Here is a tiny trained network, its code and every weight. The questions are about switching its units off for an input and a class, where a switched-off unit gives its printed mean instead of its output.

import numpy as np


def w(rows, s, z=0):
    codes = np.array(rows[::2]) - 128.0
    scale = np.full(codes.shape[1], s)
    scale[-1] = z or s
    return codes * scale


def f(y):
    return np.maximum(y, 0)


def log_softmax(a):
    a = a - a.max(-1, keepdims=True)
    return a - np.log(np.exp(a).sum(-1, keepdims=True))


def net(x, mask):
    res = np.array(x, float).reshape(1, 7) / 4 @ E
    y = f(res @ A[0][:, :-1].T + A[0][:, -1])
    res = res + np.where(mask, y, B[0][:, -1]) @ B[0][:, :-1]
    return log_softmax(res[-1] @ U[:, :-1].T + U[:, -1])


A, B = {}, {}
E = w([
[77,104,225,219],'x0',
[1,160,75,163],'x1',
[131,127,127,129],'x2',
[53,57,154,26],'x3',
[127,130,128,126],'x4',
[129,128,128,127],'x5',
[112,245,182,66],'x6',
],0.009)
A[0] = w([
[91,125,241,186,133],'neuron 0',
[152,155,70,82,92],'neuron 1',
[171,167,41,88,89],'neuron 2',
[39,136,85,130,110],'neuron 3',
[86,255,138,87,106],'neuron 4',
[214,84,212,93,101],'neuron 5',
[112,116,222,205,93],'neuron 6',
[210,78,178,99,97],'neuron 7',
[188,188,60,202,82],'neuron 8',
[145,130,45,86,121],'neuron 9',
[74,108,61,158,113],'neuron 10',
[155,172,46,69,110],'neuron 11',
[124,218,161,72,30],'neuron 12',
[69,71,162,33,70],'neuron 13',
[131,46,55,177,38],'neuron 14',
[47,154,80,151,74],'neuron 15',
[98,117,215,186,108],'neuron 16',
[121,101,223,158,119],'neuron 17',
[141,119,78,59,141],'neuron 18',
[88,43,140,57,90],'neuron 19',
[150,210,132,150,130],'neuron 20',
[116,189,195,124,102],'neuron 21',
[191,185,103,213,48],'neuron 22',
[93,181,170,59,91],'neuron 23',
[32,154,84,161,81],'neuron 24',
[120,233,160,100,1],'neuron 25',
[66,176,70,150,143],'neuron 26',
[137,23,38,180,104],'neuron 27',
[78,83,173,42,33],'neuron 28',
],0.0092,0.0028)
B[0] = w([
[76,81,29,75,242],'neuron 0',
[69,95,72,102,197],'neuron 1',
[70,99,64,121,221],'neuron 2',
[218,189,133,84,208],'neuron 3',
[149,81,182,102,254],'neuron 4',
[204,193,102,73,248],'neuron 5',
[80,103,61,89,227],'neuron 6',
[218,213,117,67,230],'neuron 7',
[85,168,143,199,235],'neuron 8',
[88,86,91,131,205],'neuron 9',
[208,149,143,77,192],'neuron 10',
[68,80,65,116,228],'neuron 11',
[150,51,192,109,217],'neuron 12',
[90,196,136,219,233],'neuron 13',
[157,63,202,120,204],'neuron 14',
[196,173,123,70,203],'neuron 15',
[63,103,51,71,219],'neuron 16',
[98,122,65,90,210],'neuron 17',
[70,105,89,136,208],'neuron 18',
[59,230,165,254,220],'neuron 19',
[90,116,165,181,208],'neuron 20',
[110,38,148,123,204],'neuron 21',
[59,192,129,225,229],'neuron 22',
[131,80,188,169,217],'neuron 23',
[206,179,112,66,217],'neuron 24',
[139,73,188,136,211],'neuron 25',
[204,148,139,98,212],'neuron 26',
[164,46,251,134,236],'neuron 27',
[88,180,130,210,215],'neuron 28',
],0.0072)
U = w([
[64,66,16,106,89],'0',
[147,26,248,146,253],'1',
[84,224,144,247,79],'2',
[223,224,111,59,92],'3',
],0.013,0.0016)

Each question gives the input, the list of numbers given to net, and the class t.
The units are the neurons (one row each of A and B). Each row of codes is followed by its name. A weight is (code - 128) times the scale printed after its matrix; where a second scale follows, it is the last column's (A, B and U).
mask holds one flag per neuron, in row order. A switched-off neuron (its flag False) gives its mean, the last column of its row in B, instead of its output. The means were averaged over made-up inputs and are rounded, as every weight is.
A unit's drop is (log p(t) with every unit on - log p(t) with that unit switched off) / (log p(t) with every unit on - log p(t) with every unit switched off).
The circuit of an input: a set's keep is (log p(t) with only the set's units on - log p(t) with every unit switched off) / (log p(t) with every unit on - log p(t) with every unit switched off). Starting from the 12 units with the biggest drops (on a tie, the unit counted first), units are removed one at a time, each time the one whose removal leaves the highest keep (on an exact tie, the one counted first), for as long as the keep stays at least 0.8.
circuit, biggest first: the units of the circuit, biggest drop first
k most important neurons: the k neurons with the biggest drops, biggest first
drop of u: that unit's drop, to one decimal
input [-6,-1,-5,1,3,-2,-8], class 1: circuit, biggest first : (neuron 27)
input [2,-6,4,7,1,4,1], class 2: 3 most important neurons : (neuron 19; neuron 13; neuron 28)
input [-7,0,-3,8,-3,-8,2], class 2: 4 most important neurons : (neuron 19; neuron 13; neuron 28; neuron 0)
input [5,-8,5,5,0,-2,3], class 3: 2 most important neurons : (neuron 5; neuron 7)
input [-4,-7,-8,-5,-4,3,7], class 1: circuit, biggest first : (neuron 12; neuron 25; neuron 20)
input [-7,7,6,-7,-4,7,7], class 0: 3 most important neurons : (neuron 11; neuron 2; neuron 1)
input [-7,-4,4,-3,0,1,-8], class 1: 3 most important neurons : (neuron 27; neuron 14; neuron 0)
input [-4,-7,-7,4,-5,0,-2], class 3: 2 most important neurons : (neuron 7; neuron 5)
input [-6,-6,-4,-6,3,-7,-1], class 0: 3 most important neurons : (neuron 2; neuron 11; neuron 19)
input [-5,1,7,7,-2,-3,5], class 2: 2 most important neurons : (neuron 13; neuron 19)
input [4,5,-4,-5,-8,0,-7], class 1: 2 most important neurons : (neuron 27; neuron 14)
input [6,-2,-2,6,5,-1,-1], class 0: 2 most important neurons : (neuron 0; neuron 16)
input [8,8,-8,4,-6,2,6], class 0: 2 most important neurons : (neuron 0; neuron 16)
input [6,-7,2,-3,-2,7,2], class 3: circuit, biggest first : (neuron 5)
input [4,-4,-6,-5,-1,-7,-4], class 2: 2 most important neurons : (neuron 22; neuron 8)
input [-2,5,-6,-2,2,-2,-8], class 1: drop of neuron 27 : 0.2
input [-4,-3,3,-6,0,-2,0], class 2: drop of neuron 8 : 0.1
input [-4,1,4,1,1,2,-8], class 1: drop of neuron 27 : 0.2
